[[  8.7  -8.6 -18.1  37.4   6.0 -31.0   4.5   5.9 -12.3  12.7   5.7]
 [ -1.4  16.2  -7.9  31.4   2.3 -43.3  -3.7  34.6  26.5  34.2 -21.5]
 [ -9.5  -8.6  -0.3  -5.1  -5.2  24.4  15.5   8.1  36.3  20.8   0.2]
 [  8.7 -19.9   2.3  22.3  28.4  18.2 -44.8  10.3 -12.3 -30.3  16.6]
 [  4.6  36.5  35.5 -38.5   9.7 -18.7 -20.2  17.0  36.3  47.7 -32.4]
 [ 16.8 -24.4 -30.9  46.5  -7.0 -40.2  26.4  -2.9 -15.6  39.6   9.3]]
->
[[ -8.6 -18.1  37.4   6.0 -31.0   4.5   5.9 -12.3  12.7   5.7   8.7]
 [ 16.2  -7.9  31.4   2.3 -43.3  -3.7  34.6  26.5  34.2 -21.5  -1.4]
 [ -8.6  -0.3  -5.1  -5.2  24.4  15.5   8.1  36.3  20.8   0.2  -9.5]
 [-19.9   2.3  22.3  28.4  18.2 -44.8  10.3 -12.3 -30.3  16.6   8.7]
 [ 36.5  35.5 -38.5   9.7 -18.7 -20.2  17.0  36.3  47.7 -32.4   4.6]
 [-24.4 -30.9  46.5  -7.0 -40.2  26.4  -2.9 -15.6  39.6   9.3  16.8]]

[[ 30.0  12.5  -8.6  -5.1 -17.6 -27.1   4.2 -20.4 -31.8  -2.5 -10.8 -34.1
  -19.4]
 [ 24.5   8.5   2.1   7.4 -20.1 -30.1   4.2 -20.5 -37.1   4.7 -20.2 -30.0
  -18.2]
 [ 18.9   8.3   2.2  -1.7 -19.2 -27.2   5.6 -17.0 -36.6  -0.6 -10.8 -26.3
  -16.3]
 [ 20.5  10.2  -1.6  -3.8 -16.6 -23.9   8.0 -18.4 -34.3  -4.2  -7.3 -24.8
  -21.1]
 [ 43.1  17.9 -17.3  -6.3 -23.4 -34.7   1.8 -26.4 -30.8  -0.3 -15.5 -48.9
  -19.8]
 [ 32.5  13.0  -5.6   3.5 -18.6 -30.6   4.0 -21.4 -34.4   2.0 -18.5 -34.8
  -20.5]]
->
[[ 12.5  -8.6  -5.1 -17.6 -27.1   4.2 -20.4 -31.8  -2.5 -10.8 -34.1 -19.4
   30.0]
 [  8.5   2.1   7.4 -20.1 -30.1   4.2 -20.5 -37.1   4.7 -20.2 -30.0 -18.2
   24.5]
 [  8.3   2.2  -1.7 -19.2 -27.2   5.6 -17.0 -36.6  -0.6 -10.8 -26.3 -16.3
   18.9]
 [ 10.2  -1.6  -3.8 -16.6 -23.9   8.0 -18.4 -34.3  -4.2  -7.3 -24.8 -21.1
   20.5]
 [ 17.9 -17.3  -6.3 -23.4 -34.7   1.8 -26.4 -30.8  -0.3 -15.5 -48.9 -19.8
   43.1]
 [ 13.0  -5.6   3.5 -18.6 -30.6   4.0 -21.4 -34.4   2.0 -18.5 -34.8 -20.5
   32.5]]

[[ 15.5  11.8  -8.4  27.2 -11.1   0.7   7.6 -34.1 -32.9  30.3  26.7 -20.5
  -15.1]
 [-17.9  49.6  20.1  30.5 -46.2  -5.3  24.7  19.7  28.6  -2.4 -12.8   2.4
    0.2]
 [-17.5 -58.8   0.1 -46.3  18.3 -13.2  -7.9   5.2  13.4   3.5 -32.7   2.3
    2.7]]
->
[[ 11.8  -8.4  27.2 -11.1   0.7   7.6 -34.1 -32.9  30.3  26.7 -20.5 -15.1
   15.5]
 [ 49.6  20.1  30.5 -46.2  -5.3  24.7  19.7  28.6  -2.4 -12.8   2.4   0.2
  -17.9]
 [-58.8   0.1 -46.3  18.3 -13.2  -7.9   5.2  13.4   3.5 -32.7   2.3   2.7
  -17.5]]

[[ 49.1 -33.7  18.4]
 [ -2.6  11.0 -45.9]
 [ 44.0 -11.7  25.8]
 [-26.9 -30.9 -44.3]
 [  7.8  44.9 -38.8]
 [ 36.8 -21.1  23.2]
 [-36.8 -35.1  23.2]
 [ 48.8  24.0  16.1]
 [ 45.6  20.4 -38.3]
 [-27.4  25.9  40.4]
 [-40.8  -7.3   3.5]
 [-34.4 -36.0  20.4]]
->
[[-33.7  18.4  49.1]
 [ 11.0 -45.9  -2.6]
 [-11.7  25.8  44.0]
 [-30.9 -44.3 -26.9]
 [ 44.9 -38.8   7.8]
 [-21.1  23.2  36.8]
 [-35.1  23.2 -36.8]
 [ 24.0  16.1  48.8]
 [ 20.4 -38.3  45.6]
 [ 25.9  40.4 -27.4]
 [ -7.3   3.5 -40.8]
 [-36.0  20.4 -34.4]]

[[  1.1  -2.8 -20.9   5.4   2.4  -1.6   5.2]
 [-19.6   6.7  42.1  -7.3 -24.6   4.3  -4.5]
 [  3.6   9.9 -33.1 -16.0  16.1  -4.9  12.5]
 [ -6.2  -6.0  15.8  -4.4   3.5  -4.1  -2.5]
 [ 12.1   9.8  -6.1 -10.5  18.4   2.1  -9.0]
 [-17.0   1.5  -7.0  20.8 -14.3   3.5  -3.5]
 [-23.3   4.7  17.1 -20.1   1.4  -3.2  10.8]
 [ -5.3   0.6 -15.3   2.8 -11.7  -8.4   1.8]
 [ 14.8   0.2  36.6 -15.7  13.3   1.9   0.0]
 [ 54.8  -2.5 -12.4  -9.3 -11.2   3.1   3.0]
 [ 15.5  -4.1  -1.5   8.5   3.1   2.2  -7.6]]
->
[[ -2.8 -20.9   5.4   2.4  -1.6   5.2   1.1]
 [  6.7  42.1  -7.3 -24.6   4.3  -4.5 -19.6]
 [  9.9 -33.1 -16.0  16.1  -4.9  12.5   3.6]
 [ -6.0  15.8  -4.4   3.5  -4.1  -2.5  -6.2]
 [  9.8  -6.1 -10.5  18.4   2.1  -9.0  12.1]
 [  1.5  -7.0  20.8 -14.3   3.5  -3.5 -17.0]
 [  4.7  17.1 -20.1   1.4  -3.2  10.8 -23.3]
 [  0.6 -15.3   2.8 -11.7  -8.4   1.8  -5.3]
 [  0.2  36.6 -15.7  13.3   1.9   0.0  14.8]
 [ -2.5 -12.4  -9.3 -11.2   3.1   3.0  54.8]
 [ -4.1  -1.5   8.5   3.1   2.2  -7.6  15.5]]

[[ 16.3  -8.1  -6.9   4.0   6.8   6.7  -7.1  -9.5  -4.9   3.6   1.3  -8.4
  -14.6]
 [-24.8 -26.6 -25.7 -13.8  14.5  40.6  48.4  29.1 -11.6 -42.9 -43.1  -8.8
   19.9]]
->
[[ -8.1  -6.9   4.0   6.8   6.7  -7.1  -9.5  -4.9   3.6   1.3  -8.4 -14.6
   16.3]
 [-26.6 -25.7 -13.8  14.5  40.6  48.4  29.1 -11.6 -42.9 -43.1  -8.8  19.9
  -24.8]]

[[-39.5   6.3]
 [-59.9  13.4]
 [ 27.8 -14.9]]
->
[[  6.3 -39.5]
 [ 13.4 -59.9]
 [-14.9  27.8]]

[[ 36.1  19.9  17.2 -24.1  28.0  -1.9 -19.6  -2.3  -9.7   3.6   1.7   4.0
   -3.6]
 [ -4.7  -6.0 -13.8 -19.3  -3.8  -2.7 -21.8  -7.0 -19.0   1.2  -5.7  -5.6
   -4.5]
 [-17.3   8.0 -20.2  17.3 -16.0  -3.1 -10.9 -11.0   6.8 -12.3   1.6  -6.4
   -2.4]
 [ -1.8 -53.1  -3.5 -26.9   3.7  -2.5   1.2   0.0 -11.5   0.5   1.8   3.4
   -0.2]]
->
[[ 19.9  17.2 -24.1  28.0  -1.9 -19.6  -2.3  -9.7   3.6   1.7   4.0  -3.6
   36.1]
 [ -6.0 -13.8 -19.3  -3.8  -2.7 -21.8  -7.0 -19.0   1.2  -5.7  -5.6  -4.5
   -4.7]
 [  8.0 -20.2  17.3 -16.0  -3.1 -10.9 -11.0   6.8 -12.3   1.6  -6.4  -2.4
  -17.3]
 [-53.1  -3.5 -26.9   3.7  -2.5   1.2   0.0 -11.5   0.5   1.8   3.4  -0.2
   -1.8]]

[[-30.1  11.7   3.3  51.8  -1.3 -14.8  35.6 -29.9  -6.8   2.9 -28.7   2.1
   36.2  12.8]
 [ -1.4 -23.7  16.1 -18.9   7.3  12.7 -10.8   3.5 -40.8  28.5  -1.1 -11.6
  -50.4 -43.4]
 [ 26.3  -6.0 -10.5 -43.8  -3.8  32.2 -33.4  19.5  12.1   9.5  33.2   0.5
  -43.5 -11.0]]
->
[[ 11.7   3.3  51.8  -1.3 -14.8  35.6 -29.9  -6.8   2.9 -28.7   2.1  36.2
   12.8 -30.1]
 [-23.7  16.1 -18.9   7.3  12.7 -10.8   3.5 -40.8  28.5  -1.1 -11.6 -50.4
  -43.4  -1.4]
 [ -6.0 -10.5 -43.8  -3.8  32.2 -33.4  19.5  12.1   9.5  33.2   0.5 -43.5
  -11.0  26.3]]
